Below is a small trained network, with its code and all its weights. Each question gives an input and a class and asks what happens when units are switched off, that is, made to give their printed mean instead of their output.

import numpy as np


def w(rows, s, z=0):
    codes = np.array(rows[::2]) - 128.0
    scale = np.full(codes.shape[1], s)
    scale[-1] = z or s
    return codes * scale


def f(y):
    return np.maximum(y, 0)


def log_softmax(a):
    a = a - a.max(-1, keepdims=True)
    return a - np.log(np.exp(a).sum(-1, keepdims=True))


def net(x, mask):
    res = np.array(x, float).reshape(1, 7) / 4 @ E
    y = f(res @ A[0][:, :-1].T + A[0][:, -1])
    res = res + np.where(mask, y, B[0][:, -1]) @ B[0][:, :-1]
    return log_softmax(res[-1] @ U[:, :-1].T + U[:, -1])


A, B = {}, {}
E = w([
[116,240,154,231,42,75,167],'x0',
[54,21,193,190,105,48,71],'x1',
[107,132,133,131,127,150,121],'x2',
[145,139,145,101,124,105,117],'x3',
[192,119,252,187,236,159,168],'x4',
[109,115,106,160,134,154,141],'x5',
[121,133,137,120,125,132,122],'x6',
],0.013)
A[0] = w([
[150,13,112,24,186,204,70,87],'N0',
[111,233,173,198,77,138,147,97],'N1',
[90,247,153,189,58,95,124,77],'N2',
[75,143,34,104,106,110,100,174],'N3',
[63,105,75,104,92,80,99,114],'N4',
[168,105,228,158,182,181,171,183],'N5',
[150,222,71,79,179,159,154,25],'N6',
[130,221,76,132,180,142,140,34],'N7',
[94,127,63,92,64,104,131,184],'N8',
[141,29,102,23,202,195,109,80],'N9',
[133,76,62,83,131,136,89,165],'N10',
[139,187,138,188,46,97,207,69],'N11',
[145,134,171,141,157,145,139,170],'N12',
[163,213,90,67,144,210,180,25],'N13',
[122,120,51,93,60,123,97,186],'N14',
[27,36,190,177,139,22,54,4],'N15',
[114,68,128,74,171,160,153,45],'N16',
[185,97,253,179,228,140,200,173],'N17',
[105,127,60,95,70,112,117,141],'N18',
[122,131,101,139,117,163,94,2],'N19',
],0.011,0.0034)
B[0] = w([
[141,128,116,210,163,49,86,252],'N0',
[106,95,166,172,111,40,92,199],'N1',
[135,97,148,193,180,70,80,211],'N2',
[82,177,148,79,160,159,117,197],'N3',
[116,145,185,85,138,196,142,194],'N4',
[84,194,193,31,178,162,154,211],'N5',
[161,44,49,119,95,177,201,188],'N6',
[163,114,71,119,90,127,168,167],'N7',
[49,184,214,89,163,188,121,195],'N8',
[118,107,134,238,143,66,76,244],'N9',
[110,141,190,150,131,102,78,191],'N10',
[120,128,120,226,167,54,94,198],'N11',
[103,151,156,114,130,152,115,164],'N12',
[213,53,52,85,59,158,193,200],'N13',
[96,181,180,89,146,182,119,198],'N14',
[210,2,12,78,12,181,222,248],'N15',
[183,144,132,187,138,108,69,181],'N16',
[75,179,182,74,193,210,154,242],'N17',
[31,168,154,118,113,175,137,189],'N18',
[91,131,129,155,125,147,161,137],'N19',
],0.0099,0.024)
U = w([
[97,224,205,54,176,191,135,176],'0',
[150,120,152,224,165,11,82,226],'1',
[208,44,55,77,59,174,188,1],'2',
],0.012,0.0009)

Each question gives the input, the list of numbers given to net, and the class t.
The units are the neurons (one row each of A and B). Each row of codes is followed by its name. A weight is (code - 128) times the scale printed after its matrix; where a second scale follows, it is the last column's (A, B and U).
mask holds one flag per neuron, in row order. A switched-off neuron (its flag False) gives its mean, the last column of its row in B, instead of its output. The means were averaged over made-up inputs and are rounded, as every weight is.
A unit's drop is (log p(t) with every unit on - log p(t) with that unit switched off) / (log p(t) with every unit on - log p(t) with every unit switched off).
The circuit of an input: a set's keep is (log p(t) with only the set's units on - log p(t) with every unit switched off) / (log p(t) with every unit on - log p(t) with every unit switched off). Starting from the 12 units with the biggest drops (on a tie, the unit counted first), units are removed one at a time, each time the one whose removal leaves the highest keep (on an exact tie, the one counted first), for as long as the keep stays at least 0.8.
circuit, biggest first: the units of the circuit, biggest drop first
unit that matters most: the unit with the biggest drop
k most important neurons: the k neurons with the biggest drops, biggest first
drop of u: that unit's drop, to one decimal
input [-3,4,-7,8,-2,-6,-4], class 2: circuit, biggest first	N15
input [-8,-7,8,-7,-6,-5,2], class 1: 2 most important neurons	N9, N0
input [-7,-5,3,-6,-6,2,1], class 1: 4 most important neurons	N9, N0, N17, N5
input [-8,-6,6,0,5,-1,6], class 1: 2 most important neurons	N9, N0
input [6,-6,0,5,3,3,-3], class 1: 3 most important neurons	N15, N11, N1
input [6,-7,-8,2,4,4,-7], class 2: 2 most important neurons	N13, N6
input [7,-6,-6,4,5,-4,7], class 1: 3 most important neurons	N15, N11, N1
input [5,6,-1,3,6,-2,7], class 0: 4 most important neurons	N17, N5, N13, N6
input [6,-5,8,7,5,5,8], class 1: 2 most important neurons	N1, N15
input [-5,8,-8,5,-7,-5,-8], class 2: 2 most important neurons	N15, N17
input [7,-8,7,-3,-1,-8,7], class 2: 2 most important neurons	N13, N6
input [-3,-5,-7,3,0,6,7], class 2: drop of N13	0.1
input [6,2,8,-7,8,-5,1], class 0: drop of N17	2.4
input [-3,-5,-8,-6,-1,8,1], class 2: unit that matters most	N13
input [4,-3,7,1,-1,5,-5], class 1: drop of N15	2.1
input [-3,-3,3,-5,-1,-3,7], class 1: drop of N15	2.2
